M = [[148, 145, 134, 123, 136, 145, 132, 134, 143, 145, 121, 121], [150, 142, 129, 122, 138, 129, 132, 136, 134, 146, 135, 121], [150, 142, 128, 123, 138, 128, 132, 135, 132, 146, 137, 121], [122, 102, 120, 128, 113, 116, 133, 143, 112, 127, 133, 130], [149, 136, 117, 130, 130, 114, 138, 126, 111, 144, 143, 117], [148, 134, 115, 130, 128, 113, 138, 125, 109, 144, 142, 117], [100, 126, 131, 130, 130, 134, 121, 125, 127, 107, 125, 136]]
M[0, 0]	148
M[3, 3]	128
M[:, 11]	[121, 121, 121, 130, 117, 117, 136]
M[5, 9]	144
M[4, 4]	130
M[3, 5]	116
M[1]	[150, 142, 129, 122, 138, 129, 132, 136, 134, 146, 135, 121]
M[:, 8]	[143, 134, 132, 112, 111, 109, 127]
M[5, 1]	134
M[2, 10]	137
M[3, 10]	133
M[4, 11]	117
M[4, 2]	117
M[3]	[122, 102, 120, 128, 113, 116, 133, 143, 112, 127, 133, 130]
M[3, 4]	113
M[1, 5]	129
M[:, 3]	[123, 122, 123, 128, 130, 130, 130]
M[0, 4]	136
M[1, 6]	132
M[6, 2]	131
M[3, 0]	122
M[3, 6]	133
M[6, 8]	127
M[1, 1]	142
M[4]	[149, 136, 117, 130, 130, 114, 138, 126, 111, 144, 143, 117]
M[0, 6]	132
M[2, 1]	142
M[2, 6]	132
M[3, 1]	102
M[2, 4]	138
M[5, 4]	128
M[5, 11]	117
M[6, 3]	130
M[0]	[148, 145, 134, 123, 136, 145, 132, 134, 143, 145, 121, 121]

x =
[[139 121 136 117]
 [132 122 127 108]
 [119 119 153 128]
 [135 122 113 139]
 [124 139 113 126]
 [115 134 151 143]
 [132 105 131 125]
 [120 108 138 121]
 [119 134 133 125]
 [136 126 134 115]]
x[0][0] -> 139
x[6][2] -> 131
x[0] -> [139, 121, 136, 117]
x[8][1] -> 134
x[5][2] -> 151
x[6][0] -> 132
x[1] -> [132, 122, 127, 108]
x[:, 0] -> [139, 132, 119, 135, 124, 115, 132, 120, 119, 136]
x[8][2] -> 133
x[1][2] -> 127
x[3][0] -> 135
x[:, 3] -> [117, 108, 128, 139, 126, 143, 125, 121, 125, 115]
x[6][3] -> 125
x[:, 2] -> [136, 127, 153, 113, 113, 151, 131, 138, 133, 134]
x[4][1] -> 139
x[7][1] -> 108

grid =
array([[126, 125, 127, 111, 131, 134, 120, 129, 119, 127, 130, 127, 132],
       [139, 129, 140, 133, 152, 130, 116, 121, 129, 109, 147, 132, 129],
       [128, 124, 126, 118, 124, 137, 116, 131, 123, 122, 126, 133, 130],
       [138, 130, 153, 127, 149, 132, 118, 119, 128, 109, 149, 128, 121],
       [143, 130, 138, 130, 149, 134, 116, 130, 129, 112, 146, 131, 116],
       [131, 130, 129, 115, 133, 137, 120, 127, 117, 126, 125, 134, 131],
       [134, 128, 151, 126, 145, 137, 119, 126, 133, 111, 148, 127, 121],
       [138, 127, 146, 133, 147, 137, 115, 127, 132, 115, 144, 135, 124],
       [149, 126, 145, 124, 144, 135, 116, 122, 131, 113, 149, 128, 122],
       [127, 121, 131, 113, 125, 134, 119, 126, 125, 127, 131, 129, 132]])
grid[0,0] = 126
grid[:, 3] = [111, 133, 118, 127, 130, 115, 126, 133, 124, 113]
grid[4] = [143, 130, 138, 130, 149, 134, 116, 130, 129, 112, 146, 131, 116]
grid[4,11] = 131
grid[5,9] = 126
grid[2,0] = 128
grid[:, 12] = [132, 129, 130, 121, 116, 131, 121, 124, 122, 132]
grid[2,8] = 123
grid[6,10] = 148
grid[7,2] = 146
grid[6,2] = 151
grid[7,6] = 115
grid[4,12] = 116
grid[2,12] = 130
grid[5,7] = 127
grid[:, 1] = [125, 129, 124, 130, 130, 130, 128, 127, 126, 121]
grid[2,7] = 131
grid[3] = [138, 130, 153, 127, 149, 132, 118, 119, 128, 109, 149, 128, 121]
grid[9,8] = 125
grid[9,6] = 119
grid[9] = [127, 121, 131, 113, 125, 134, 119, 126, 125, 127, 131, 129, 132]
grid[2,6] = 116
grid[4,9] = 112
grid[5,2] = 129
grid[5,1] = 130
grid[3,4] = 149
grid[9,0] = 127
grid[4,5] = 134
grid[1] = [139, 129, 140, 133, 152, 130, 116, 121, 129, 109, 147, 132, 129]
grid[7,5] = 137
grid[3,2] = 153
grid[6,9] = 111

arr =
[[144 115 144 120 125 147 110 130]
 [123 110 118 104 124 122 127 125]
 [136 139 131 135 118 123 136 151]
 [141 119 141 127 129 135 124 134]
 [130 111 137 116 127 136 122 118]
 [138 129 137 125 126 132 127 132]
 [131 115 125 124 144 122 113 122]
 [142 124 134 141 128 127 122 143]
 [112 116 119 104 132 139 157 104]]
arr[0, 0]: 144
arr[8, 6]: 157
arr[:, 3]: [120, 104, 135, 127, 116, 125, 124, 141, 104]
arr[5, 7]: 132
arr[7, 2]: 134
arr[2, 5]: 123
arr[5, 0]: 138
arr[4]: [130, 111, 137, 116, 127, 136, 122, 118]
arr[3]: [141, 119, 141, 127, 129, 135, 124, 134]
arr[1, 0]: 123
arr[3, 1]: 119
arr[:, 4]: [125, 124, 118, 129, 127, 126, 144, 128, 132]
arr[0]: [144, 115, 144, 120, 125, 147, 110, 130]
arr[:, 2]: [144, 118, 131, 141, 137, 137, 125, 134, 119]
arr[8, 2]: 119
arr[7, 1]: 124
arr[7, 0]: 142
arr[0, 2]: 144
arr[2, 2]: 131
arr[8, 7]: 104
arr[5, 5]: 132
arr[2, 0]: 136
arr[3, 4]: 129
arr[7, 4]: 128
arr[3, 7]: 134
